Here is a tiny trained network, its code and every weight. The questions are about switching its units off for an input and a class, where a switched-off unit gives its printed mean instead of its output.

import numpy as np


def w(rows, s, z=0):
    codes = np.array(rows[::2]) - 128.0
    scale = np.full(codes.shape[1], s)
    scale[-1] = z or s
    return codes * scale


def f(y):
    return y / 2 * (1 + np.tanh(0.7978845608 * (y + 0.044715 * y**3)))


def log_softmax(a):
    a = a - a.max(-1, keepdims=True)
    return a - np.log(np.exp(a).sum(-1, keepdims=True))


def net(x, mask):
    res = np.array(x, float).reshape(1, 5) / 4 @ E
    y = f(res @ A[0][:, :-1].T + A[0][:, -1])
    res = res + np.where(mask, y, B[0][:, -1]) @ B[0][:, :-1]
    return log_softmax(res[-1] @ U[:, :-1].T + U[:, -1])


A, B = {}, {}
E = w([
[141,104,214,66,144,121,151],'x0',
[147,130,108,161,162,124,103],'x1',
[1,63,169,251,207,203,118],'x2',
[35,106,92,13,208,28,99],'x3',
[125,142,153,108,141,125,146],'x4',
],0.0066)
A[0] = w([
[37,91,148,62,110,66,151,126],'n0',
[179,154,110,97,85,81,52,9],'n1',
[218,162,141,78,120,69,163,52],'n2',
[128,82,3,157,70,172,44,52],'n3',
[188,184,31,87,139,120,137,11],'n4',
[200,214,218,182,81,184,197,126],'n5',
[225,111,129,208,64,168,125,175],'n6',
[55,56,191,211,237,151,133,54],'n7',
[106,188,90,64,234,44,71,131],'n8',
[208,138,147,127,118,42,147,4],'n9',
[11,130,125,162,194,157,168,143],'n10',
],0.0067,0.0038)
B[0] = w([
[131,167,63,36,146,226,135,184],'n0',
[197,67,123,132,20,167,190,154],'n1',
[129,75,117,152,39,161,217,189],'n2',
[155,244,22,138,170,37,119,162],'n3',
[123,3,111,157,34,90,226,164],'n4',
[147,44,29,53,199,197,61,236],'n5',
[85,140,39,59,186,240,119,251],'n6',
[203,86,41,175,27,125,188,253],'n7',
[130,73,36,59,102,222,65,221],'n8',
[101,43,43,141,18,89,191,145],'n9',
[210,134,134,99,7,226,139,231],'n10',
],0.0067,0.0054)
U = w([
[113,107,82,48,142,198,28,94],'0',
[149,95,119,169,2,132,179,50],'1',
[121,146,129,78,82,171,46,225],'2',
[143,138,117,100,99,139,50,250],'3',
[140,135,97,98,141,135,109,251],'4',
[123,151,157,141,156,96,98,86],'5',
[57,219,237,209,235,17,153,3],'6',
],0.0077,0.0056)

Each question gives the input, the list of numbers given to net, and the class t.
The units are the neurons (one row each of A and B). Each row of codes is followed by its name. A weight is (code - 128) times the scale printed after its matrix; where a second scale follows, it is the last column's (A, B and U).
mask holds one flag per neuron, in row order. A switched-off neuron (its flag False) gives its mean, the last column of its row in B, instead of its output. The means were averaged over made-up inputs and are rounded, as every weight is.
A unit's drop is (log p(t) with every unit on - log p(t) with that unit switched off) / (log p(t) with every unit on - log p(t) with every unit switched off).
The circuit of an input: a set's keep is (log p(t) with only the set's units on - log p(t) with every unit switched off) / (log p(t) with every unit on - log p(t) with every unit switched off). Starting from all 11 units, units are removed one at a time, each time the one whose removal leaves the highest keep (on an exact tie, the one counted first), for as long as the keep stays at least 0.8.
units of the circuit, in order: the units of the circuit, biggest drop first
k most important neurons: the k neurons with the biggest drops, biggest first
drop of u: that unit's drop, to one decimal
input [-3,4,8,-3,-4], class 1: units of the circuit, in order	(n7)
input [-2,2,2,-6,-3], class 0: units of the circuit, in order	(n6; n5)
input [6,2,-7,5,0], class 1: units of the circuit, in order	(n2; n9)
input [6,-3,2,-8,5], class 0: 2 most important neurons	(n5; n6)
input [6,0,-4,-7,-3], class 0: 2 most important neurons	(n5; n6)
input [2,-5,-7,-7,-6], class 0: 3 most important neurons	(n5; n6; n7)
input [1,-6,8,4,-4], class 1: 2 most important neurons	(n7; n10)
input [-1,1,-7,-1,4], class 1: units of the circuit, in order	(n2; n4)
input [4,1,-5,-6,5], class 0: 3 most important neurons	(n5; n6; n7)
input [0,-4,6,1,-3], class 1: drop of n9	0.0
input [6,5,6,-4,3], class 1: drop of n7	1.6
input [5,1,4,-7,6], class 0: drop of n5	0.7
